In the rows, 128 means zero.
Each row is followed by its class number.
[ 90 162 115 119 128 115 172 137 184 147  77 112 144 133 107 145 128 116
 137  94 147 114 179 124 133 161 117  88 113 138 156 200 108  67 132  75
 136 174 123 134 156 136 101]
1
[139 120 143 125 212 111 136 161 144 129  99 113 145 144  88 175 173 168
 111  77 193 102 139 126 138 147 140 133 145 116  83 164 182 106 141 146
 126 168 176 121 104 128  75]
0
[ 88 169 107 117 145 126 178 146 166 127  62 104 140 122 114 154 142 117
 123  92 126  56 169 128 118 153 135 116 128 109 147 204 140  86 134  80
 111 179 124 130 123 144 130]
5
[126 125 131 129 189 101 137 157 166 126 115  85 143 138  88 190 165 159
 112  84 185  88 145 116 105 135 179 125 126 111  76 173 184  82 159 146
 100 176 159 114  81 129  94]
5
[134 169 104  98 116 127 167 118 187 134 101 104 152 107 121 169 120  90
 124  98 176 116 175  94 118 151 134 115 129 123 104 191 127  91 129  64
 139 186 119 143 136 136 104]
1
[ 93 161  92 130 147 129 141 129 186 138 124  98 138 116 119 144 136 142
 161 103 127  84 172 113 120 156 135 135 127 100 151 161 103  75 129  99
 103 204 105 126 117 136 136]
9
[157 150 143 123 197  93 144 140 161 118 118  83 135 132 100 180 178 153
 126  79 207 117 150 130 114 129 137 138 147  93  71 136 145  81 150 139
 121 176 135 121 156 127  80]
0
[111 141 136 114 188  95 150 145 147 147 112 102 148 134 104 194 136 140
 139  87 182 108 162 137 111 152 160 112 138 133  75 175 152  86 146 127
 117 152 159 123 124 150  43]
1
[ 95 126 135 127 188 108 127 159 156 137 144 121 152 132  90 205 153 151
 127  75 188 113 136 126 117 135 159 137 129 117  88 155 167  71 121 122
 119 162 164 127 110 118  44]
4
[132 107 139 108 244 108 144 156 133 123  81 113 155 129 105 169 151 159
  87 122 166 101 126 127 128 161 154 114 165 114  71 157 160  83 144 154
  99 177 183 137 100 156  67]
7
[ 92 160  97 118 127 113 167 136 179 134 122  91 156 116 110 164 102 125
 116  61 138 125 191 109 115 140 136  91  85 130 144 191 114  69 119  75
 114 170 139 145 138 116  98]
4
[124 137 144 125 212 110 131 165 160 135 116 101 154 134  97 208 170 158
 121  86 183 108 141 120 127 155 144 131 164  95  70 167 162  67 144 130
 129 190 168 115  85 125  57]
8
[120 119 144 125 209 105 133 142 148 132 112  96 163 132 103 177 168 148
 136  84 180  96 147 127 147 155 158 121 145 111  91 166 159  91 159 138
 104 152 168 131  90 142  56]
9
[107 140 124 135 119 123 161 144 159 133  79 113 146 121 103 171 123 127
 119  92 119 110 174 125 114 146 117 112 120 124 108 176 129  93 110 115
 105 175 134 140 157 156 118]
10
[145 152 156 112 189 107 144 138 135 117 114 101 151 128 119 193 155 129
 124  98 186  95 163 136 134 151 129 131 158  93  45 160 153 102 150 117
 165 143 161 130 112 129  95]
1
[ 87 165 113 126 133 134 157 124 200 142 110 121 148 102 123 146 127 112
 143  84 139  83 160 122 131 143 135 108 119 133 131 180 102  98 134  75
 110 193  99 150 128 136 126]
3
[112 171 128 105 129 125 169 133 144 121  87 106 143 104 123 146 116 108
 124  77 147 110 180 129 114 141 121 115  94 125 108 178 121 100 149  93
 104 154 129 139 146 127 147]
5
[ 73 143 110 114 124 132 162 136 176 134  91 107 166 131 109 157 144 118
 117 114 140  85 175 123 128 155 118  80  97 154 157 178 111 100 121  86
 118 165 131 139 101 149 125]
4
[107 173 105 131 115 153 144 112 164 164 115 125 157  85 133 156 122 113
 136 111 134 104 175 107 115 151 154  91 124 144 167 190  98  95 139  45
  98 190 114 139  87 104 112]
9
[ 81 169  97  90 151 124 169 128 187 117  92 114 147 101 112 153 113 111
 146  89 184  88 173 124 131 150 154 127 108 120 146 187 106  90 125  94
 106 150 128 147 145 121  96]
5
[113 128 120 139 214  95 137 140 151 124 105  96 159 124  98 193 159 159
 109  93 171  98 133 126 131 161 151 128 148 109 102 174 165  88 147 138
 145 157 178 129  76 126  73]
6
[ 77 157 101 103 137 118 146 108 190 130 113  95 156 133 135 159 123 117
 147 102 130 104 160 111 131 158 140 130 135 128 127 158 106  87 134  95
 114 180  95 131  95 154 125]
11
[117 122 132 133 208  86 119 147 155 123 118 105 160 104  80 182 166 151
 120  92 187  90 147 124 155 141 177 124 148  89  72 170 148  78 149 134
 110 158 174 126  79 129  55]
2
[151 119 156 143 188 102 142 154 146 140 119  72 149 121 102 181 176 154
  87  79 168 113 160 140 113 142 136 120 156  92  65 190 146  69 141 159
  96 178 184 113 132 122  89]
7
[ 57 147  78  96 145 132 156 121 185 142 107 101 140 106 128 103  94 118
 163 108 124 116 164 122 126 174 143 134  94 137 138 173  94  66 122 127
 134 149 101 137 150 138 101]
6
[116 132 136 145 191 115 117 168 146 130 124  88 155 139  84 169 157 156
 121  83 160  98 164 125 136 148 172  99 139 118 106 188 164  79 164 117
 104 183 147 127  58 116  76]
9
[112 116 129 123 205 103 118 130 126 124 100  73 159 126 108 164 158 143
 112 111 159 103 141 143 138 168 154 110 163 106  85 188 151  67 154 143
 139 143 168 128  80 137  67]
6
[ 80 146  88  94 148 128 148 114 195 134 102 119 150 130 126 158 103 114
 131  98 117 119 177 106 139 145 147  98 113 139 136 194 117 105 129  77
 131 172 123 156 123 120 122]
9
[129 173 101 109 128  98 166 127 197 138 103  83 134 127 106 153 129 124
 129  82 156 117 184 119 126 159 123 113 153 106 152 193 117  89 125 104
 122 193 124 121 176 135 124]
0
[130 148 138 117 227 101 131 134 154 126 146  88 145 119 107 183 148 147
 125  83 192 114 126 129 120 156 135 139 138 114  81 137 143  75 156 119
 118 160 151 123 113 130  56]
3
[116 137 155 123 187 110 124 142 137 105 123  70 159 135 115 177 174 136
 112 106 167  76 147 140 134 144 159 120 163 117  64 158 145  81 165 135
 107 164 133 126  50 137  99]
11
[137 128 142 130 209 103 135 143 140 143  87  85 160 131 101 180 171 164
  97  81 170 105 146 136 110 162 133 110 155 115  72 190 153  79 152 135
 117 174 163 114  80 154  81]
3
[142 129 144 144 175  91 128 123 163 144 120  70 143 122 102 184 179 157
 140  74 188 112 151 128 130 136 170 132 160  74 105 158 148  81 137 131
 106 141 168 111 135 132  34]
10
[ 83 145 118  84 131 125 140 116 190 143 118 123 162 145 126 166 132 124
 115  97 119 108 171 108 131 148 142 108 117 131 107 206 110  83 136  97
 112 181 145 134 112 138 117]
2
[ 99 143 121 120 143 120 165 128 162 132  90 108 151 128 126 167 135 100
 148  67 121  84 156 123 108 144 115 119 113 126 110 183 116  78 123  98
 102 162 124 145 133 145  99]
11
[144 106 143 145 191  82 145 152 155 137 115  64 132 136  88 168 173 149
 119 104 167 102 129 133 133 161 125 125 156  90 114 178 157  68 152 174
  92 152 174 124 124 138  78]
11
[125 150 141 113 218 109 133 134 176 133 119  98 160 134 112 194 175 146
 115 100 186 102 139 107 132 170 140 111 172  91  70 162 159  78 156 101
 142 179 162 118  95 151  78]
3
[ 84 143 119 127 125 125 161 151 165 127 103 103 147 131 111 152 132 112
 136  91 116  79 173 116 128 151 128 108 112 111 120 192 103  71 130 100
  99 167 127 146 121 129 117]
11
[129 146 168 124 189 119 135 152 138 126 122  86 163 116 111 176 180 168
 124  77 186 119 160 142 116 139 150 122 127  98  77 150 143  95 157 144
 103 154 150 126 104 117 103]
4
[120 144 130 111 217 116 140 136 135 145 108  93 152 132  98 182 182 165
  90  98 201 120 164 131 112 151 150 103 130 140  53 159 157 109 156 136
 105 174 175 115 102 145  63]
0
[ 87 167  93 100 117 140 168 119 176 122  99  62 155 110 123 160 139 116
 129 119 133 107 180 111 113 156 171 120 125 109 140 197 105  92 133  98
 114 163 117 127 124 139  91]
6
[107 124 143 126 183 110 141 142 144 125 102 105 147 159  95 187 146 148
 137 112 172 122 146 129 137 166 157 107 138 119  88 164 157  77 161 106
 125 157 167 131  94 151  48]
1
[125 116 131 132 202  87 145 143 158 135 123  86 162 141 116 195 138 144
 110  79 167 111 144 112 127 152 164 108 149 105  80 180 172  71 157 135
 152 129 165 131 103 131  48]
6
[142 131 152 130 193  78 135 149 174 131 127  82 155 114  88 205 182 161
 131  73 194  96 143 112 139 138 163 135 167  68  69 186 160  74 146 156
 120 179 182 121  91 119  73]
11
[119 161 123 114 134 121 162 138 175 127 114  83 140 117 121 163 136 100
 134  92 137  84 168 138 117 150 136 104 122 108 130 205  97  93 157  90
  93 157 121 157 136 100 120]
8
[ 82 136 116 151 111 133 164 138 161 146 107  89 155 117 117 168 129 151
 121 102 116  99 185 126 122 159 135 100 116 105 140 180 115  90 140  82
  92 178 133 134  97 151 137]
4
[134 115 137 104 208 110 124 151 142 138 115  88 166 139  97 177 163 161
 105  85 169 126 142 117 128 150 138 100 125 126  87 181 189  97 134 154
 128 157 186 124  84 140  76]
4
[107 155 118 121 114 115 156 141 177 148 113 111 163  90 110 161 137 136
 113  96 162 100 176 111 138 131 151 114 119 108 145 177 108 111 126  97
 105 185 128 145 114 113 131]
4
[ 73 168 103 113 149 160 160 136 170 117  86 142 157 121 132 143 115 131
 128  96 122 107 171  96 122 157 121  75 118 142 166 179 107  81 137  33
 108 194 121 150 115 143 144]
9
[147 154 150 112 194 104 141 144 153 134 126  85 137 110 113 179 179 161
  84 105 187  93 138 126 126 123 160 154 161  97  64 177 158  84 159 158
 103 211 150 136  82 112  98]
11
[102 155 107 102 145 136 173 124 154 138  70 116 126 146 116 142 126 136
 148  84 161 112 169 132 115 163 114 127 108 128 135 187 125  84 134  82
 106 169 137 141 152 168  80]
0
[ 98 170 119 102 130 128 153 136 183 143  86 105 142 133 112 162 127 118
 111 111 132 109 178 117 134 150 118  80 131 140 162 208 109  80 127  73
 117 204 136 138 137 134 107]
3
[118 123 136 139 166  95 148 154 146 137 118  96 158 153  96 186 142 130
 119  77 174 126 158 145 105 152 173 123 140 114  77 164 155  68 128 158
  99 141 147 133 123 137  25]
4
[137 126 160 127 196 118 135 137 157 150  93  87 159 148 108 174 179 145
 118  88 171 101 160 134 116 162 152 101 126 117  59 169 156  93 163 142
 116 156 152 131  89 140  66]
10
[136 140 172 147 205 105 137 170 144 124 136 116 151 111  93 169 204 150
 121  97 185  68 145 141 137 130 154 133 134  95  40 155 153  76 140 175
 129 153 184 122 114 109  83]
7
[ 85 172 101  88 145 101 158 113 169 125 115  93 140 118 114 170 133 124
 125 106 149 105 161 126 123 125 135  95 112 132 150 174 115  72 127  73
 105 195 147 148 143 157  83]
4
[ 87 191 101 104 147 139 172 140 181 128 112 119 157 121 119 166 133 120
 125  94 159  84 186  93 132 159 156 108 120 116 107 180 127  78 138  48
 126 180 119 143 134 132  96]
0
[ 89 138 118 130 123 123 142 116 182 157 112  93 165 134 124 166 117 123
 120  89 130 110 171 118 141 159 161 107 124 127 160 176 103 111 146  65
  95 155 104 140 104 118  90]
10
[ 98 122 134 132 171  96 131 149 156 140 149  94 172 120 102 196 151 152
 110  81 186 112 158 119 131 144 184 125 130 111  69 162 158  70 143 117
 130 127 156 120  82 115  64]
4
[134 126 142 143 192 108 138 149 173 148 126  90 159 126  96 213 152 146
 125  89 179  96 155 123 130 161 171 139 147  79  98 171 146  95 137 131
 111 136 152 137 118  93  43]
10
[124 126 136 116 181  95 130 142 120 123 119  61 140 138  95 185 144 146
 125  96 171  99 148 138 100 148 129 106 126 114  72 181 161  44 169 126
  94 173 154 117  94 176  79]
5
[ 64 149 123  99 128 149 163 116 159 139  97 107 178 116 120 158 133 110
 119 112 123 135 159 126 136 161 132  70 109 149 113 192 118  79 139  62
 127 177 123 146  99 167  89]
4
[135 118 133 142 191  87 124 137 151 168 102 102 171 129 101 175 190 167
 101  79 187 100 138 137 130 147 128 135 156 115  89 189 144 108 129 176
 116 151 158 110  99 148  86]
3
[125 148 134 134 194 121 144 156 127 148 119  97 158 119  98 185 163 162
 112  86 190 111 161 124 108 172 147 133 144  99  52 183 162  81 149 126
 112 173 168 114  95 145  66]
1
[101 175 113 133 147 123 173 145 190 129 103 118 157 106 122 170 129 113
 132 107 131  84 179 112 139 150 140 115 128  91 132 177 100  78 123  91
 103 182 111 158 166 119 123]
7
[131 133 145 117 169 112 136 147 166 139 110  83 155 138 103 171 197 151
  99  52 179 132 151 121  93 136 153 133 141  93  60 182 175  77 141 132
 121 181 152 108 115 130 104]
4
[ 93 135 100 115 141 112 159 138 175 142 104 103 161 133 106 155 118 115
 111  81 120  88 165 115 137 159 142 108 118 148 135 183 116 103 134  85
 115 178 113 134 115 122 112]
0
[122 129 141 106 211 100 133 152 152 108 117  92 146 122  84 176 169 139
 124 100 199  68 129 130 133 143 161 134 153  80  63 156 159  90 161 133
 117 191 161 124  73 143  78]
5
[120 117 152 111 197  88 144 149 142 135 102 104 141 133 105 155 152 153
 116 113 159  85 130 131 137 157 158 110 157 115  65 185 162  58 163 154
 130 164 177 131  67 152  75]
11
[ 88 170  95 134 133 127 168 142 188 143 104 104 158 116 115 167 128 126
 116  71 146 110 178 101 123 150 148 131 109 112 151 195 117  77 124  93
 113 187 124 143 141 106  92]
6
[116 129 130 147 200 118 118 140 173 139 119  94 170 128 109 198 181 180
 115 102 175  95 152 119 102 151 160 121 165 102  50 148 135  86 141 147
 112 197 130 106  63 154 109]
3
[138 145 126 143 171 119 117 157 169 115 148  81 155 147  90 176 164 140
 106  71 174 117 170 114 123 133 166 128 148 117  88 167 169 103 135 150
 107 193 140 117  87 107  96]
9
[136 132 149 131 198 111 138 155 144 126 119 100 145 137 110 171 161 162
 104  95 161 105 144 130 133 122 154 121 157 111  83 165 168  95 162 145
 106 195 140 138  98 141  89]
9
[ 83 154  85 111 144 119 162 116 171 145  85  72 143 108 115 131 115 115
 119  94 148 101 192 133 130 162 144 102  98 150 145 200  96  79 140  67
 119 160 116 134 118 120 100]
1
[125 179 117 101 126 150 171 132 190 128 116  98 135 112 137 162 110 120
 128  86 165 125 179 102 109 154 122 109 109 136 144 179 116  92 149  62
 112 176 131 138 122 112 123]
8
[111 112 137 122 185  94 131 139 131 136 117  75 179 120 104 182 164 156
 110  88 163 109 137 127 135 148 181 116 143 113  85 163 166  91 159 125
  96 147 150 122  65 159  65]
4
[104 166 106 108 127 122 166 133 173 139 110 112 143 125 123 155 133 138
 114 118 124 101 158 114 132 150 141  91 133 118 141 214 120  84 143  91
 118 183 156 145 109 138 112]
8
[122 143 125 140 199  95 128 137 148 150 126  94 142 122 100 172 170 157
 117  86 176 105 147 124 121 149 126 142 127 127  73 142 154  64 126 148
 133 165 171  95 110 146  64]
3
[133 183 129 135 133 122 163 147 190 128 122 121 134 103 123 150 132 123
 132  74 150 133 179 112 135 121 144 114 113  86 115 165 100  95 142  99
 127 175 127 157 160  64 125]
8
[106 158 122 111 133 131 173 137 176 132 107 105 149 134 127 179 118 124
 151  97 132  93 176 123 106 162 119 106 139 109 121 185 112 110 134  94
 110 176 122 138 151 161 128]
1
[147 136 174 128 164 116 139 155 144 124 125  92 155 125  99 192 167 145
 110  79 189 122 157 143 118 129 140 125 150  87  55 160 153  94 147 139
 123 192 152 135  97 124  87]
4
[100 165 110  93 137 108 163 115 199 150 107 101 146 118 133 160 127  90
 121 110 143 109 170 108 134 142 124 109 118 145 117 186 111  60 122 108
 141 170 114 144 150 116 104]
11
[103 177 126 136 118 114 157 108 189 167 106 134 136 117 123 195 120 124
 147  93 124 104 171 126 100 154 144  97 138 127 159 171 114 111 131  69
  89 193 145 141 148 129 105]
10
[131 119 141 115 219 105 130 159 128 124 105  92 136 114  98 156 159 169
 129 136 189  99 142 135 125 162 163 130 155  94  62 156 155  56 150 165
  98 151 175 121 111 165  70]
7
[125 125 119 124 175 100 133 151 162 120 122  82 147 116  86 178 171 128
 113  97 209  65 153 113 107 136 186 137 131 102  60 160 156  71 145 134
 108 159 154 110  80 120  76]
5
[ 98 167 121 138 106 117 171 131 181 138 124 108 152 123 122 176 121 127
 139 108 129  86 180 127 141 140 133 111 135 110 143 173  93 111 133  90
 117 191 112 142 131 136 123]
1
[ 97 145 122 100 124 150 175 146 150 130 103 130 173  82 108 150  98 129
 135  87 143 122 161 114 137 156 135 111  71 145 141 196 121 101 117  96
 118 136 152 158 112 116 100]
4
[101 155 103 135 129 132 168 139 177 136 106  93 153 120 112 178 123 114
 136  88 136 107 187 114 106 155 115  89 122  85 130 196 110 100 126  88
 109 162 121 132 151 137 126]
5
[130 119 135 133 172  93 139 158 153 116 100  71 137 153  82 180 162 142
 101  85 167 126 142 117 134 143 171 140 167  94  95 173 180  90 146 132
 118 170 159 109  75 131  57]
11
[106 156 111 155 142 124 162 137 187 143  94 124 160 126 110 155 150 153
 140  75 147 104 174 118 129 162 152 101 141  90 142 186 104  95 135  87
 120 172 120 134 125 115 119]
0
